B:
1: [-110  189  -66  348  237  126  217  127  121 -171  216 -144   16  -75
  232   92  352   38 -201   42   96 -110   24  -15   68  213  -39 -207
  130   21  183  288  273  -24  -42   48  -86  -13]
2: [  91 -147   88 -227 -133  137  -95  105   58  138  -35 -127  232  -20
  129 -197 -237  113  -74  -31   97  139   74  -99  -63  -55  -40   10
  -35  251  175  -13  158  229   61  -83  -21  202]
3: [  58 -159   16 -149 -313   51  134  113  -24  169   17 -103   94  -57
  -41 -290 -269   82  -20  -80  171   -3  185   41  -61 -160  -10   29
   89  175   -3  -50 -130 -142 -293 -245 -184  214]
4: [ 166 -267  278 -256 -295  125    9  226   49  158 -160 -145  275   72
   26 -262 -382   12 -229   15  282  114  257  -59  -28  -31   -9   16
  -64  312  265 -124   66   78  109 -150  -42  245]
5: [  16  146   89   13  172   90  -29  -40  133  -78   11  -17  131   28
  194   84  170   35 -169  151   37   93  -59  -97    2  125  -50 -160
   83   98  340  178  389  200  215  143   -3   53]
6: [  81  186   86   37  412   59  -38 -112  169 -217   31   96   91   79
  104  289  351 -159 -163  174 -118   58 -137  -58  -56   90   47 -103
  -99   -3  244  139  436  291  335  191  195 -115]
7: [ 186 -430   26 -339 -271  124  -57  263  -18  212    6 -202  223  -80
  -52 -349 -478    5   53 -284   77   58  188   -5 -126 -270   74  251
 -329  289 -233 -204 -196  211 -151 -395   35  137]
8: [ -19  221  -29  279  369  101  231    3  111 -218  162   45   -5   -2
   74  233  480 -132 -226  142  -83  -90   -2   45  -95  162   66 -140
  106 -120  189  168  352  -73   -2  147  118  -20]
9: [  37  -52  291  149 -104   51  277  263  101 -112  -56 -156  105   98
   40  -35  -11 -138 -388  106  440 -119  286   32  174  175   -6 -182
   12  190  296   64   61 -174  120 -108 -162   24]
10: [ -11   41    7  107 -140    7  292   63   16  -18   84  -45  -28  -29
  -44 -105   28  -18 -117   28  198 -124  164   99   15  -31    3 -103
  190   49   54   69  -70 -304 -281 -145 -218   81]
11: [-211  334 -200  358  227   53   97  -18  120 -182  295 -181  -63 -150
  354   89  352  189  -11    5  103  -86 -154  -82  205  172 -128 -287
  195   60  108  470  233  104  -63   29 -295 -126]
12: [ -26  236  117   -1 -130 -195  136 -228   76 -128  -38   53  -92   66
  -21   29   36  -49  -18  155  323  -72  -33   31  260  -53  -74 -250
  183  123  144  214  -79 -128    5  -97 -421 -153]
13: [  98  -85  217 -113  -84  117   18  134   97   47  -90 -101  224   66
  105 -102 -127    8 -242   86  198   92  139  -73  -10   61  -26  -74
    0  223  328    9  223  115  169  -15  -25  168]
14: [ 111   -4 -118 -365  -24  -42 -212 -256   19   93   27   83   64  -65
   -4  -81 -147   59  274  -73 -178  149 -194  -54 -118 -325   16   98
  -96  114 -141    8   12  334  -65 -121  -25   -6]
15: [ 165 -187  178 -134   37  115    0  183   89  -11  -44  -84  209   53
   22  -42 -102 -128 -194  -15   80   41  121  -31  -68  -17   71   54
 -241  184  108  -78  147  213  189 -104  142   42]
16: [  56   82 -222 -187  270   37 -243 -215   71  -22  162   37   68 -121
  132   70  100   64  264 -105 -323  134 -294  -90 -131 -209   27   79
 -180   50 -162  121  203  495   30  -21  109 -101]
17: [  26   16 -255 -105  175   83 -106  -80   30   29  212  -30   50 -153
  106  -36   67   92  209 -150 -260   58 -165  -37 -170 -190   31   97
  -96   32 -193   88  117  297 -168  -90   69    2]
18: [ -52  222 -157  313  432  148  211   26  100 -192  263   21  -11  -76
  119  218  535  -65 -155   67 -207  -92  -46   43 -163  137   66  -94
  109 -161  105  188  375  -37 -105  143  166    5]
19: [ 135  -17  293 -189 -179  -55   82  -49   79   -5 -183   54  106  148
  -83  -45 -138 -120 -196  176  268   41  133    3   54  -53   -3  -99
   45  177  286  -32   45  -54  144  -58 -133   58]
20: [  57  118 -183 -149  339   50 -243 -208  105  -66  148   45   80  -88
  157  132  169   41  194  -54 -309  132 -303 -109 -119 -143   22   46
 -172   42  -79  149  284  519  119   43  139 -113]
21: [  36 -144  -96   88  185  256   54  299   73    4  200 -214  184 -125
  183  -70   69   42 -122 -166  -83   -4   85  -43 -150   50   58   71
 -172  105  -20   45  232  218  -65  -89  178  107]
22: [  98 -120  238 -202 -472 -136  187   12    0   80 -148  -37   27   80
 -170 -254 -377  -71  -74   27  454  -63  234   79  163 -185  -26  -76
   68  254   51  -53 -330 -250 -142 -333 -391   45]
23: [  99  203  -74 -356  128 -108 -280 -464   78  -12  -17  212   30    8
   26  102   34   30  265   96 -226  203 -333  -90  -84 -267  -18   -6
  -11   61   22  111  189  402  123   64  -28  -92]
24: [ 231 -355  229 -271 -403    9  250  187  -47  154 -140    2  117   80
 -324 -284 -394 -202 -158  -54  235  -63  381  161 -145 -250  122  160
  -81  157  -55 -321 -292 -312 -258 -349  -38  206]
25: [  14  331   89   41   87 -173  168 -328   90 -194  -19  216 -114  105
  -86  198  275 -152  -65  259  102  -57  -86   70   89  -37   -5 -222
  221  -48  198  179   92 -168   22   67 -214 -132]
26: [ -23   55 -262  200  243  171  230   92   11  -37  294  -26  -10 -162
   37   19  315    3  -27  -93 -244 -102   25   87 -263  -32   90   49
   98 -136 -100   70  170 -115 -383  -27  138  119]
27: [  34   87  214   88  146  100   52   88  165 -131  -31  -81  164   90
  192  102  148  -56 -312  174  189   36   50  -88   81  211  -34 -197
   10  153  411  157  370  154  328  109  -11   14]
28: [  23  119  -36  -97  -21   -4   16 -153   49   26   45   46   37  -29
   47  -41   35   75   31   74   -2   60  -63  -17  -50  -96  -30  -79
  163   67  115  114  126   36  -95   -6 -128   78]
29: [ -38  -63 -228  106  329  325 -145  269  110   10  301 -300  239 -213
  414  -44  133  218  -12 -214 -202   93  -96 -173 -135  107  -19   36
 -188  147    7  192  415  533   44    8  200   83]
30: [   7 -159 -283 -114   43  230 -148  155   10  168  251 -234  174 -243
  241 -228 -128  250  183 -292 -193  102  -65 -108 -180 -149   -9  139
 -127  171 -186   69  118  379 -224 -170   65  156]
31: [ 150  -36  419 -183 -258 -109  115  -22   94  -52 -248   33  106  210
 -110  -45 -205 -188 -271  215  438    5  186   17  180  -13  -14 -152
    1  242  327  -28  -32  -91  248 -102 -220   -8]
32: [ -88   94   11  159 -118  -10  179   83   67  -67  118 -177  -10  -60
  150  -98    3   79  -82  -12  331 -108   72   -3  225   58  -92 -206
  123  176   84  240  -45  -86 -114 -166 -365  -46]
33: [ 236 -274  144 -519 -328  -68 -119  -71  -10  171 -160   32  150   48
 -190 -245 -479  -70  120  -89   96  117   77   11  -75 -379   54  170
 -215  257 -125 -215 -223  159  -32 -314  -60   62]
34: [   4  111    9 -185 -416 -263  146 -288  -27   35  -33   84 -148    3
 -184 -187 -229   18  191   26  297  -80    8  102  188 -315  -60 -118
  223  134 -119   88 -402 -287 -331 -306 -548  -67]
35: [-133    4 -423  212  428  416 -168  282  104   37  448 -365  229 -332
  563  -66  250  373   55 -274 -329  105 -173 -215 -181  152  -64   22
  -90  105  -11  306  526  582  -86   60  209  149]
36: [-163  251 -182  269  102   19  152  -24   76 -127  259 -141  -71 -144
  230   17  244  149   17  -24  113 -105  -80  -20  162   73  -93 -218
  193   52   33  359   96  -11 -179  -57 -303  -73]
37: [ -14  284   22   66   66 -103  185 -244   70 -137   38  148  -99   40
  -40  124  255  -71  -59  197   66  -60  -57   64   31  -34   -8 -194
  248  -49  164  172  102 -177  -81   46 -190  -51]
38: [ 166 -190  212 -287 -115  101 -120  108   85   90 -123  -95  263   57
   68 -143 -268    1 -126    9  137  149   92 -103  -36  -61   -4   27
 -167  285  201  -66  148  292  218  -91   37  121]
39: [ -61  -31  -10  291  -10  169  326  327   54  -42  178 -228   70  -77
  125 -113  110   30 -272  -41  215 -147  245   47   15  160   -3 -115
  111   84  124  127   90 -213 -211 -109 -111  135]
40: [-103  336   46  333  328   37  139  -23  175 -282  134  -70    6   15
  265  244  445  -27 -236  183  148  -72  -84  -57  183  274  -67 -315
  120   31  329  372  385   96  226  157 -123 -154]
41: [ -68   62  -92  301  144  188  270  233   67  -70  227 -160   48 -102
  160  -14  253   38 -206  -20   49 -120  126   33  -53  157   14 -104
  128    1  115  163  210 -132 -199  -21  -19  108]
42: [ 247 -180  295 -485 -268  -78 -124 -110   45  106 -255   79  178  144
 -147 -143 -393 -118  -25   68  171  153   71  -28  -21 -254   30   64
 -166  270  120 -176  -62  182  194 -174  -54   54]
43: [ 192 -242  167 -142 -208   49  279  162  -18   79  -67   36   86   59
 -273 -164 -163 -212 -195   -5  113  -80  320  162 -195 -164  146  123
  -35   56   -2 -252 -132 -307 -242 -227   65  191]
44: [ -65   83   56  232  133  146  107  205  136 -120  123 -227  126  -36
  292   16  164   58 -243   32  213  -33   59  -79  137  232  -67 -200
   24  162  265  248  292  128  137   14 -101    6]
45: [ 183 -181   17 -436 -178  -52 -140 -126    4  124  -56   44   99   -8
 -124 -168 -327  -43  187 -117  -32  101  -35    0 -103 -366   56  165
 -209  184 -195 -135 -153  235  -63 -261  -26    2]
46: [  39  108   15 -107  203  119 -186  -79  136  -23   25  -35  192   -8
  255   65   95  110  -54   93  -81  181 -156 -168  -45   52  -59  -91
  -17  142  284  168  438  431  279  149   64   54]
47: [  -3  135  288  108  -46  -57  143   38  150 -179  -76  -93   54  128
  118   60   48  -91 -280  182  451  -63   92  -40  311  160  -78 -294
   44  215  347  218  107   -6  279  -32 -297 -126]
48: [-111   24 -172  150 -204   21  253  108  -12   37  226 -198  -55 -171
   79 -226  -49  153   49 -148  206 -152  108   62   97  -74  -60  -95
  185  108 -133  177 -191 -221 -450 -274 -365   55]
49: [ -63 -101 -139  112 -112  178  150  274   12   92  218 -272  101 -179
  184 -248  -75  193  -47 -179  113  -49  140  -13  -28    5  -38  -21
   78  152  -29  117   20  -26 -310 -195 -150  179]
50: [ 108  -24   88 -281 -254  -51   21 -142    5  120  -88   71   66   27
  -90 -165 -218   23   30   67  114   83   48   12  -48 -207  -16  -13
  129  146  103  -39  -53  -52 -124 -120 -181  142]
51: [  46 -141  176  114 -220   80  356  307   31    7    7 -159   79   27
  -49 -174  -99  -89 -309   -1  360 -145  358   99   45   62   26  -74
   73  142  134  -25  -85 -334 -178 -211 -156  141]
52: [ 201 -234  227 -188 -168   40  152  146   29   42 -111   -2  142   94
 -183 -124 -202 -198 -201    5  167  -22  252   82 -103 -123  107   85
 -130  148   54 -195  -56 -103  -26 -197   52  113]
53: [ -69   11    4  370  182  262  264  372  108 -104  210 -256  127  -78
  251   -5  256   27 -354   -5  142 -107  185  -20   -6  283   -9 -138
   63   72  243  182  313  -46  -35   20   24  120]
54: [ 163   -6  348  -25  -63  -54  299   23   82 -125 -170  126   39  202
 -223   77   56 -320 -356  231  267  -91  238  126   -1   22   98  -93
   36   43  273 -100   34 -296   93  -42  -18   20]
55: [  27   61 -239   17  123   64  163  -78  -14   12  214   81  -44 -122
  -78  -11  197  -18   87  -61 -246  -55  -19  105 -259 -176   89   74
  108 -120 -154   13   57 -124 -403  -69   67   99]
56: [ -77  -30 -268   62   43  247    1  183   20  134  275 -234  142 -231
  293 -207   12  300   42 -178 -114   60   -6  -87 -145   -3  -55    3
  109  114    4  162  216  166 -275  -65  -27  238]
57: [ 134 -263   70 -154   30  192  -78  268   74   58   39 -202  256  -36
  121 -131 -183  -17 -101 -150   27   75  100  -84  -90  -41   53  110
 -313  241    6  -61  136  349  122 -158  155   71]
58: [ 275  -85  214 -591 -190 -218 -188 -362   37   45 -251  247   63  154
 -284  -27 -331 -216  169   76   28  140  -85   19  -45 -429   75  116
 -213  174  -69 -181 -168  219  156 -191  -47 -108]
59: [ -36  189  -66  245  240   73  246    8   83 -151  172   13  -28  -31
   56  141  374  -73 -162   92  -41 -104   16   61  -72   93   38 -126
  141  -90  127  160  235 -133 -117   63   16    8]
60: [ 208 -417  161 -296 -151  163  -82  321   48  129  -59 -210  297   12
    7 -244 -402  -62 -110 -191  124   80  203  -53  -87 -130   74  185
 -393  319  -43 -185  -18  313  116 -283  136  103]
61: [ -15  199   59  131   48  -30  216  -76   75 -124   52   45  -35   28
   14   82  218  -67 -152  157  137  -78   35   51   51   49   -8 -194
  199   10  201  162  124 -178  -58   17 -170   -9]
62: [  63    6  -67 -234    0   74 -165 -106   54   96   43  -22  136  -69
  132  -94  -96  137  111  -23  -95  159 -121 -102  -98 -143  -37   16
    0  156   66   74  183  313    9  -29  -22   99]
63: [  34 -141  -18  268  256  331  250  442   82  -51  209 -215  189  -83
  152   -1  233  -57 -351  -75  -42  -85  234   19 -217  207  100   32
  -83   11  132    5  333   -3  -81    1  278  191]
64: [ 193 -126  156 -503 -418 -110  -79 -199  -21  212 -201  113  108   65
 -183 -259 -434   18  105   47  143  148   53    9  -61 -345  -12   57
   57  223   55 -150 -163    2  -89 -201 -202  166]
65: [  17  336  -72  139  515   45   41 -233  144 -241  132  183  -18   15
   89  355  558 -123  -92  207 -273   18 -219  -11 -143   85   56 -128
   75 -161  206  202  484  155  142  265  190  -93]
66: [  24  294 -151   62  289  -52  156 -309   50 -155  143  254 -120  -18
 -107  221  425 -135   44  141 -261  -57 -149  107 -187 -112   84  -51
  175 -213   -1  108  177 -128 -197   98   63  -55]
67: [ 216 -122  117 -480 -161 -107 -161 -210   26   74 -146  117  102   68
 -155  -91 -302 -106  148  -10   10  126  -53   -7  -63 -346   50  114
 -197  191  -75 -132 -104  242   76 -195  -35  -34]
68: [  57  223  280 -110 -120 -227   75 -281  114 -158 -176  134  -43  177
  -74  100   -2 -148  -94  267  352  -13  -29   10  260  -49  -56 -252
  113  149  266  151  -11  -61  216  -33 -353 -174]
69: [  -8  263 -120   44   71 -107  204 -292   18  -93  113  197 -147  -25
 -116   89  265  -66   66  120  -84  -88  -80  121  -78 -143   33 -102
  264 -130  -14  120   10 -250 -296  -12 -149  -24]

[ 212  -17 -169  156   25  -34  117  -45   43  -43 -106   79  -16   34
 -164  105   59 -158  210  -17  -92    2   91  259 -137 -160   46 -100
  -68  107  122  230] : 67
[ 126 -211  -60  111   93  -58 -279  -67  290 -153 -108  292   89   46
  161 -102  -64  181 -127   63  159   66   -1   28   81  116 -112 -122
    8  373 -227   88] : 6
[  69  -29   84 -104  101   -8  288   26   79   99 -134 -119  107  -45
 -123  227  116   19 -143  120   44  -93   35 -162  145 -193   18  -82
  210  185  213 -316] : 51
[ 215 -133  -57  198   95 -165  -21   94  495  -30 -248  -86  218  -87
 -132   51  -10  -98   -1  -32  -54    2  186  -34 -123 -421   78 -158
  -79  357   55  -84] : 68
[-279   44    8 -297  -78  -39 -305 -109 -322 -176  309  -66   -9   86
  411   39 -152  307 -157  226  222  136 -324 -147   89  482  -45    1
  306 -296  -90  -68] : 35
[ 274   54 -164   66   86  103  250 -268 -373   52 -100  225 -124  128
 -100  161  194   39  118   88   43  -80  -59  267  -21  226 -227  -10
  212   30  214  300] : 3
[ -22   26    5   -9   17 -187  -38   91  185   -3   22 -373  233  -78
    7  171  -56  -11  -50   70    7   41  -17 -239 -150 -284   38  -99
  147  -35  205 -208] : 32
[-139  -51  116 -133  -28  -47  395  370  377   49   89 -271  145 -103
 -330  325   22 -332   41   75 -129  -39  165 -152  167 -690  412 -214
  -75  132  232 -400] : 64
[-260  -55  136 -336  -46  -27   48  129   65 -101   99 -124   31  -37
  108  126  -83   48 -170  173   52   30  -49 -173  266  -39  309  -87
   95    4  -62 -420] : 1
[ 385 -145  -29  214  209 -121  103  -53  423   69 -490  -31  222  -90
 -147   59  112   25 -123  -19  -12  -93  209  -59  -76 -321  -72 -102
   52  505  108 -168] : 31
[ -58  -83  113 -166   66 -128  -83   44  226  -44 -119 -206  193  -81
  147   69  -65  172 -282  131  105   11  -17 -301  108  -76   86  -71
  186  157  -12 -436] : 44
[ 120 -168   97   14  146 -119  -16   64  459   13 -258  -88  255  -91
    3   68    7  118 -266   78   94  -34   99 -268  106 -263   -2 -126
  119  425    5 -374] : 47
[ 174 -123  -45   67  107 -123 -195 -108  222  -95 -259   37  130  -26
  144  -54  -40  173 -147   47   80   26   28  -40  -42   48  -52  -59
   80  277  -99  -77] : 5
[ -20 -135  118 -118   85  -22  106  103  272    7  -67  -12  137  -44
  -26  136   20   65 -213  137  105  -36   34 -204  243 -181   70 -133
  123  298   20 -349] : 15
[ 371  -59 -126  147  161   74  218 -235  -90   62 -280  294  -44   82
 -130   94  200   55   26   50   51  -99   49  221   33  104 -227  -44
  137  306  129  198] : 52
[-126  -97   86 -127   -6 -240 -192  187  450 -131 -102 -354  244 -151
  128   27 -179   28 -176   54  -24   82   81 -277  -30 -317  324 -111
  -12  113  -76 -464] : 46
[ 195  -61  -52   10  104  180  390 -105 -151   77  -57  361 -116  116
 -218  213  225  -31   48  121   79 -117    9  204  250   43 -137  -98
  134  261  154  139] : 43
[  58 -163   -3  -10   89  -61 -240  -82  185 -128 -101  172   94   27
  210  -66  -64  240 -203  107  178   49  -48  -67  117  179  -93  -82
  104  280 -184  -62] : 40
[ -37   47 -104  -74  -43  -31  -86  -94 -212 -114  134   -4  -40   74
  119   84  -43   55   75  107   48   73 -134  104  -57  192   -5  -40
  123 -164   41  139] : 36
[   9  -37    1  -45    8  -12  241  120  146    4    4  -53   46  -15
 -187  206   50 -163   62   68  -53  -29   81   22   93 -304  174 -139
    3  115  150 -113] : 50
[-182   17  -86 -114 -117   98  116   71 -212 -111  416  185 -138  146
  -58  192   -8 -132  206  142   39   71 -138  195  147   60   87 -139
   18 -160   68  250] : 55
[-121  -58   12  -73  -28 -108  -95  137  207 -110  127 -121  124  -22
   52   95 -103  -20  -32   92   38   79  -23 -112   31 -171  144 -133
   30   32    2 -139] : 59
[ 392  -91 -104   93  185   44   84 -319  -93   17 -418  288  -40   55
   20   -5  157  196  -97   58   85  -97   36  176   36  261 -216    4
  178  346    0   99] : 38
[  26   19  -46  -88   23  -47  -35 -117 -130  -56  -28  -49   25   27
  120   77   -9  127  -52  111   66   24  -88  -14  -20  153  -30  -21
  192  -39   55  -37] : 41
[ -42   91 -166  -35  -88  -46  -74  -80 -266 -129  196  -30  -69   90
   78   97  -58  -26  188   75   -9   96 -130  177 -156  148   34  -40
   75 -267   90  255] : 26
[ 153   -1   -9    9   81   41  457   53   45  136  -97  -46   44   -4
 -316  301  185 -172   60   73  -50 -120  100   23   80 -345   34 -119
  104  172  332  -98] : 24
[-213   16  -89 -140 -147  -38  -91   92  -68 -209  287  -16  -75   56
   70   79 -145 -123  181   81  -47  132  -74  158    1    9  285 -109
  -82 -212  -52  107] : 16
[-190  -10  -38 -109 -111   12  106  184   25 -112  316   18  -40   58
  -99  188  -50 -203  168   98  -34   75  -33   99  107 -177  244 -165
  -65  -90   64   59] : 14
[-195  118  -51 -242 -105   -7   45  -33 -344  -95  260 -147  -77   65
   97  178  -49    8   75  147   16   66 -176   30   11  153  132  -24
  175 -344  128   -4] : 30
[ 311   -3 -143   41  124   28   11 -366 -296  -20 -294  218  -80   86
  106    6  122  221  -34   74   89  -47  -59  203  -51  395 -234   47
  228  121   35  186] : 57
